Below is a small trained network, with its code and all its weights. Each question gives an input and a target symbol and asks what happens when units are switched off, that is, made to give their printed mean instead of their output.

import numpy as np


def w(rows, s, z=0):
    codes = np.array(rows[::2]) - 128.0
    scale = np.full(codes.shape[1], s)
    scale[-1] = z or s
    return codes * scale


def f(y):
    return y / 2 * (1 + np.tanh(0.7978845608 * (y + 0.044715 * y**3)))


def softmax(a):
    e = np.exp(a - a.max(-1, keepdims=True))
    return e / e.sum(-1, keepdims=True)


def log_softmax(a):
    a = a - a.max(-1, keepdims=True)
    return a - np.log(np.exp(a).sum(-1, keepdims=True))


def net(x, mask):
    ids = ['αβδεζηλμφω'.index(c) for c in x.split()]
    T = len(ids)
    res = E[ids] + P[:T]
    u = 0
    for l in range(3):
        q, k, v = (res @ M[l].T for M in (Q, K, V))
        z = softmax(np.where(np.tri(T) > 0, q @ k.T / 2**0.5, -1e9)) @ v
        res = res + np.where(mask[u], z, O[l][:, -1]) @ O[l][:, :-1]
        u += 1
        y = f(res @ A[l][:, :-1].T + A[l][:, -1])
        res = res + np.where(mask[u : u + 4], y, B[l][:, -1]) @ B[l][:, :-1]
        u += 4
    return log_softmax(res[-1] @ U[:, :-1].T + U[:, -1])


Q, K, V, O, A, B = {}, {}, {}, {}, {}, {}
E = w([
[161,172,96,237,79],'α',
[191,89,5,129,91],'β',
[79,123,85,144,145],'δ',
[104,170,145,192,157],'ε',
[82,186,175,56,63],'ζ',
[132,121,73,167,136],'η',
[156,156,97,110,140],'λ',
[110,104,73,159,143],'μ',
[227,104,232,141,165],'φ',
[95,140,64,105,199],'ω',
],0.015)
P = w([
[93,181,101,160,131],'0',
[62,135,108,202,68],'1',
[84,165,94,212,122],'2',
[105,165,83,202,159],'3',
[126,177,71,203,162],'4',
[141,182,55,196,168],'5',
[156,180,50,187,184],'6',
[168,176,41,178,180],'7',
[181,193,31,173,181],'8',
[195,175,28,168,178],'9',
[205,185,19,151,174],'10',
[217,178,21,144,174],'11',
[212,186,3,157,143],'12',
[220,175,2,141,139],'13',
],0.0042)
Q[0] = w([
[45,146,239,20,52],'0.h1',
[18,3,235,180,103],'0.h1',
],0.0057)
K[0] = w([
[47,225,94,131,5],'0.h1',
[2,123,32,152,130],'0.h1',
],0.0077)
V[0] = w([
[105,107,254,121,148],'0.h1',
[98,212,91,120,112],'0.h1',
],0.0093)
O[0] = w([
[124,79,103,95,51,43],'0.h1',
[140,252,70,55,74,255],'0.h1',
],0.011,0.002)
A[0] = w([
[176,191,203,133,141,136],'0.n1',
[151,70,79,166,91,120],'0.n2',
[113,126,106,97,164,84],'0.n3',
[113,2,51,81,90,8],'0.n4',
],0.0071,0.0015)
B[0] = w([
[230,92,54,2,70,255],'0.n1',
[8,230,164,101,25,238],'0.n2',
[66,127,120,123,186,130],'0.n3',
[133,68,160,31,148,231],'0.n4',
],0.0053,0.0022)
Q[1] = w([
[253,154,79,134,49],'1.h1',
[22,246,117,151,247],'1.h1',
],0.0052)
K[1] = w([
[211,134,12,31,219],'1.h1',
[34,253,96,65,144],'1.h1',
],0.0053)
V[1] = w([
[66,125,191,1,229],'1.h1',
[235,141,226,55,79],'1.h1',
],0.0072)
O[1] = w([
[165,60,9,160,87,5],'1.h1',
[183,215,92,120,111,241],'1.h1',
],0.011,0.002)
A[1] = w([
[46,94,120,12,85,182],'1.n1',
[54,197,136,102,63,254],'1.n2',
[164,60,120,126,164,12],'1.n3',
[2,162,118,165,106,231],'1.n4',
],0.0074,0.0016)
B[1] = w([
[173,70,115,197,254,206],'1.n1',
[120,121,80,204,160,255],'1.n2',
[200,225,252,95,154,120],'1.n3',
[80,239,114,184,120,175],'1.n4',
],0.008,0.0082)
Q[2] = w([
[61,179,25,80,253],'2.h1',
[226,184,16,218,251],'2.h1',
],0.0049)
K[2] = w([
[253,168,196,185,129],'2.h1',
[232,25,166,80,63],'2.h1',
],0.007)
V[2] = w([
[188,154,182,180,74],'2.h1',
[161,121,143,1,117],'2.h1',
],0.0099)
O[2] = w([
[180,111,213,41,154,226],'2.h1',
[2,203,39,131,243,2],'2.h1',
],0.0084,0.0055)
A[2] = w([
[156,57,205,106,94,168],'2.n1',
[3,170,64,99,174,3],'2.n2',
[100,87,177,192,182,141],'2.n3',
[30,53,168,65,207,79],'2.n4',
],0.0071,0.0055)
B[2] = w([
[43,112,69,76,144,253],'2.n1',
[55,109,122,100,90,210],'2.n2',
[192,114,199,180,157,144],'2.n3',
[195,191,63,148,4,169],'2.n4',
],0.011,0.0034)
U = w([
[101,151,142,122,74,99],'α',
[129,116,160,159,144,201],'β',
[71,189,91,126,151,48],'δ',
[144,46,24,159,128,47],'ε',
[104,82,161,145,129,255],'ζ',
[94,102,130,74,95,137],'η',
[199,189,66,125,73,71],'λ',
[190,149,220,30,119,125],'μ',
[78,130,146,161,39,72],'φ',
[169,158,167,220,254,197],'ω',
],0.008,0.0026)

Each question gives the input, a string of symbols that net reads in full, and the target symbol t.
The units are the heads (2 rows each of Q, K, V and O) and the neurons (one row each of A and B). Each row of codes is followed by its name. A weight is (code - 128) times the scale printed after its matrix; where a second scale follows, it is the last column's (O, A, B and U).
mask holds one flag per unit, layer by layer, with each layer's heads first. A switched-off unit (its flag False) gives its mean, the last column of its rows in O or B, instead of its output. The means were averaged over made-up inputs and are rounded, as every weight is.
A unit's drop is (log p(t) with every unit on - log p(t) with that unit switched off) / (log p(t) with every unit on - log p(t) with every unit switched off).
The circuit of an input: a set's keep is (log p(t) with only the set's units on - log p(t) with every unit switched off) / (log p(t) with every unit on - log p(t) with every unit switched off). Starting from the 12 units with the biggest drops (on a tie, the unit counted first), units are removed one at a time, each time the one whose removal leaves the highest keep (on an exact tie, the one counted first), for as long as the keep stays at least 0.8.
circuit, biggest first: the units of the circuit, biggest drop first
unit that matters most: the unit with the biggest drop
top k neurons: the k neurons with the biggest drops, biggest first
k most important neurons of layer l: the k neurons of layer l with the biggest drops, biggest first
input ζ ζ ζ α α ζ α ω λ, target μ: circuit, biggest first	[2.h1]
input ζ η β β λ β β α φ, target μ: 2 most important neurons of layer 1	[1.n1 1.n2]
input η λ β ζ μ λ η ω, target δ: top 4 neurons	[1.n1 1.n2 1.n4 0.n1]
input η ω β ε β α μ ζ α α ε, target μ: circuit, biggest first	[0.n1 2.h1 0.h1]
input ζ β ζ α α η β, target μ: circuit, biggest first	[1.n2 1.h1]
input δ ζ ζ μ ζ ζ ζ, target λ: circuit, biggest first	[0.h1 1.h1]
input ζ β ω ω ω ζ, target ε: circuit, biggest first	[1.h1 1.n1 0.h1]
input β ζ η ζ β φ β ω, target λ: 2 most important neurons of layer 0	[0.n4 0.n1]
input ω ζ β δ α ζ ζ δ, target λ: circuit, biggest first	[0.h1 1.h1 1.n1]
input η ε ζ α μ β β ζ ζ ω, target λ: circuit, biggest first	[1.h1 0.h1 2.h1]
input ζ ζ β ζ φ α ζ α, target φ: circuit, biggest first	[0.h1 1.n1 0.n2]
input β ω β λ φ ζ η α β ζ η, target ζ: circuit, biggest first	[0.h1 1.h1]
input ζ λ ε μ η ζ μ ε λ ζ λ β δ, target δ: 3 most important neurons of layer 1	[1.n4 1.n1 1.n2]
input ζ φ η α ζ ζ ζ λ β α η, target ζ: unit that matters most	0.h1
input ζ ζ ζ ζ ζ λ, target λ: circuit, biggest first	[0.h1 1.h1]
input φ ζ δ α ζ λ, target η: circuit, biggest first	[2.n1 0.h1 1.n2 1.n1]
input ζ β ζ ζ β ζ ζ ζ μ, target λ: circuit, biggest first	[1.h1 0.h1 1.n1]
input ζ α α β, target μ: circuit, biggest first	[2.h1 1.h1]
input β λ μ, target ω: 2 most important neurons of layer 2	[2.n3 2.n1]
input ζ ζ ε, target λ: top 2 neurons	[1.n2 1.n1]
input ζ ζ ζ δ, target λ: unit that matters most	1.n2
input η α ζ φ β ε λ, target η: top 3 neurons	[2.n1 1.n2 1.n4]
input β β α, target ω: 2 most important neurons of layer 1	[1.n2 1.n4]
input ζ ζ ω ζ β β η α ω η β ζ ζ ε, target λ: top 2 neurons	[1.n1 0.n1]
input β β β α β α ζ ζ α α α, target μ: top 3 neurons	[0.n1 1.n2 0.n4]
input ζ β α ζ ζ ζ ζ η, target λ: top 2 neurons	[1.n2 1.n1]
